Here is a tiny trained network, its code and every weight. The questions are about switching its units off for an input and a target symbol, where a switched-off unit gives its printed mean instead of its output.

import numpy as np


def w(rows, s, z=0):
    codes = np.array(rows[::2]) - 128.0
    scale = np.full(codes.shape[1], s)
    scale[-1] = z or s
    return codes * scale


def norm(h):
    return h / np.sqrt((h * h).mean(-1, keepdims=True) + 1e-5)


def f(y):
    return np.maximum(y, 0)


def softmax(a):
    e = np.exp(a - a.max(-1, keepdims=True))
    return e / e.sum(-1, keepdims=True)


def log_softmax(a):
    a = a - a.max(-1, keepdims=True)
    return a - np.log(np.exp(a).sum(-1, keepdims=True))


def net(x, mask):
    ids = ['αγεζηθστφψω'.index(c) for c in x.split()]
    T = len(ids)
    res = E[ids] + P[:T]
    q, k, v = (norm(res) @ M[0].T for M in (Q, K, V))
    z = softmax(np.where(np.tri(T) > 0, q @ k.T / 3**0.5, -1e9)) @ v
    res = res + np.where(mask[0], z, O[0][:, -1]) @ O[0][:, :-1]
    y = f(norm(res) @ A[0][:, :-1].T + A[0][:, -1])
    res = res + np.where(mask[1:13], y, B[0][:, -1]) @ B[0][:, :-1]
    return log_softmax(norm(res)[-1] @ U[:, :-1].T + U[:, -1])


Q, K, V, O, A, B = {}, {}, {}, {}, {}, {}
E = w([
[75,75,142,177,170,68,183,140,246,199,213,179],'α',
[25,209,110,183,208,153,85,206,132,115,218,106],'γ',
[160,141,79,54,93,90,36,62,135,130,134,101],'ε',
[170,118,97,189,105,142,43,140,91,191,78,91],'ζ',
[50,150,127,105,57,81,99,196,131,130,112,143],'η',
[158,51,3,89,82,133,178,118,190,143,156,109],'θ',
[76,59,132,101,173,143,163,123,159,59,76,88],'σ',
[100,190,115,102,121,131,134,124,183,150,5,62],'τ',
[184,129,34,185,175,66,155,99,141,84,124,78],'φ',
[55,139,156,186,61,24,186,58,95,86,129,96],'ψ',
[172,101,118,117,77,150,112,213,102,62,134,122],'ω',
],0.02)
P = w([
[225,53,255,96,135,24,110,203,118,169,165,7],'0',
[149,98,182,166,134,148,121,74,171,132,149,100],'1',
[108,127,135,135,131,143,144,102,138,129,108,112],'2',
[106,157,116,111,104,153,150,128,157,127,108,118],'3',
[111,231,80,87,66,159,174,140,147,110,102,116],'4',
[117,234,70,79,73,174,185,136,207,102,108,93],'5',
],0.0084)
Q[0] = w([
[124,188,37,208,140,72,143,185,191,107,127,2],'h1',
[93,154,157,195,249,78,81,90,55,189,88,121],'h1',
[75,129,96,148,127,132,82,118,204,64,125,95],'h1',
],0.0074)
K[0] = w([
[118,195,36,93,10,254,72,159,133,150,79,124],'h1',
[154,43,160,156,87,64,165,127,105,243,129,51],'h1',
[75,109,29,68,87,232,119,108,182,141,97,243],'h1',
],0.0068)
V[0] = w([
[147,78,131,139,84,206,172,168,108,66,160,206],'h1',
[160,147,156,254,113,177,125,172,80,208,126,75],'h1',
[162,89,61,168,166,152,73,11,152,190,128,131],'h1',
],0.0073)
O[0] = w([
[239,46,104,207,98,95,187,189,32,193,201,68,137],'h1',
[103,158,125,254,103,207,31,10,106,204,157,33,40],'h1',
[163,148,146,53,111,80,111,110,140,169,144,34,3],'h1',
],0.0077,0.0039)
A[0] = w([
[184,120,132,68,37,150,115,99,168,131,143,149,249],'n1',
[105,170,175,42,117,87,94,174,92,96,122,198,159],'n2',
[115,175,136,9,171,114,108,86,162,123,71,138,12],'n3',
[27,193,75,136,114,255,85,173,153,110,153,63,222],'n4',
[45,106,130,119,165,154,159,148,73,73,129,107,83],'n5',
[79,114,203,132,158,135,104,22,31,167,133,115,108],'n6',
[115,104,184,119,120,126,97,115,127,191,127,190,61],'n7',
[121,122,127,107,105,137,98,207,50,129,120,181,104],'n8',
[146,225,145,138,37,119,40,106,129,251,126,132,202],'n9',
[134,116,80,157,166,145,141,34,207,168,102,155,200],'n10',
[197,108,74,119,117,147,154,151,150,180,196,101,174],'n11',
[137,133,131,115,209,135,194,158,80,68,113,108,222],'n12',
],0.0082,0.0021)
B[0] = w([
[121,193,36,134,144,121,153,108,69,113,156,123,219],'n1',
[113,121,15,148,160,125,140,161,156,138,168,117,217],'n2',
[227,118,210,136,116,200,147,169,47,59,185,186,190],'n3',
[126,158,107,109,119,159,237,26,106,110,148,101,238],'n4',
[176,134,45,147,103,180,69,83,210,160,114,92,184],'n5',
[135,143,141,81,2,47,113,120,99,128,135,179,155],'n6',
[200,147,178,155,224,135,83,110,125,62,96,138,138],'n7',
[132,122,133,162,134,159,152,139,59,147,64,125,189],'n8',
[175,90,69,39,196,143,110,134,97,164,77,227,164],'n9',
[98,143,179,121,155,110,104,242,108,172,88,97,192],'n10',
[72,171,168,129,108,148,184,181,86,141,97,133,254],'n11',
[109,58,120,116,39,177,100,106,123,190,165,149,186],'n12',
],0.0084,0.0076)
U = w([
[108,141,215,126,161,73,146,176,171,212,145,215,253],'α',
[55,185,134,153,120,191,124,85,106,159,223,72,51],'γ',
[164,142,135,73,143,66,79,145,81,50,218,234,133],'ε',
[154,138,111,94,91,117,69,76,114,229,37,126,203],'ζ',
[49,119,44,172,151,110,119,161,121,104,33,243,7],'η',
[123,130,103,56,94,67,201,187,104,178,83,59,150],'θ',
[172,27,131,92,46,177,120,94,218,128,96,141,55],'σ',
[139,225,236,103,109,173,195,140,139,90,9,160,32],'τ',
[183,160,125,165,136,91,66,172,178,70,80,23,122],'φ',
[67,141,185,114,2,40,145,89,90,108,109,190,201],'ψ',
[181,121,183,228,76,175,157,146,22,145,121,149,161],'ω',
],0.0071,0.0024)

Each question gives the input, a string of symbols that net reads in full, and the target symbol t.
The units are the heads (3 rows each of Q, K, V and O) and the neurons (one row each of A and B). Each row of codes is followed by its name. A weight is (code - 128) times the scale printed after its matrix; where a second scale follows, it is the last column's (O, A, B and U).
mask holds one flag per unit, heads first, then neurons. A switched-off unit (its flag False) gives its mean, the last column of its rows in O or B, instead of its output. The means were averaged over made-up inputs and are rounded, as every weight is.
A unit's drop is (log p(t) with every unit on - log p(t) with that unit switched off) / (log p(t) with every unit on - log p(t) with every unit switched off).
The circuit of an input: a set's keep is (log p(t) with only the set's units on - log p(t) with every unit switched off) / (log p(t) with every unit on - log p(t) with every unit switched off). Starting from the 12 units with the biggest drops (on a tie, the unit counted first), units are removed one at a time, each time the one whose removal leaves the highest keep (on an exact tie, the one counted first), for as long as the keep stays at least 0.8.
units of the circuit, in order: the units of the circuit, biggest drop first
top k neurons: the k neurons with the biggest drops, biggest first
drop when u is switched off: that unit's drop, to one decimal
input ε ζ θ φ, target θ: units of the circuit, in order -> h1; n11
input η ψ ψ ω ψ, target ω: units of the circuit, in order -> h1
input σ φ φ, target φ: top 2 neurons -> n11; n4
input ζ ζ η, target η: units of the circuit, in order -> n2; h1
input ζ η η, target η: units of the circuit, in order -> h1; n2
input α ζ α α φ, target ζ: units of the circuit, in order -> h1; n9
input θ ζ ψ α θ σ, target σ: top 3 neurons -> n12; n5; n11
input θ α θ θ γ ω, target ω: top 2 neurons -> n8; n2
input θ θ τ φ, target τ: top 4 neurons -> n3; n10; n2; n1
input τ η ψ η ψ, target η: units of the circuit, in order -> h1; n4
input η η η σ γ φ, target η: top 2 neurons -> n10; n12
input ε α η η ψ σ, target σ: top 4 neurons -> n12; n5; n11; n1
input θ α ψ φ, target θ: drop when n5 is switched off -> 0.1
input ω ω ζ, target ζ: drop when h1 is switched off -> 0.5
input σ ω ψ η θ ζ, target ζ: drop when h1 is switched off -> 0.6
input ε θ ε φ, target ε: drop when n9 is switched off -> 0.0
input ψ θ θ ψ, target θ: top neuron -> n3
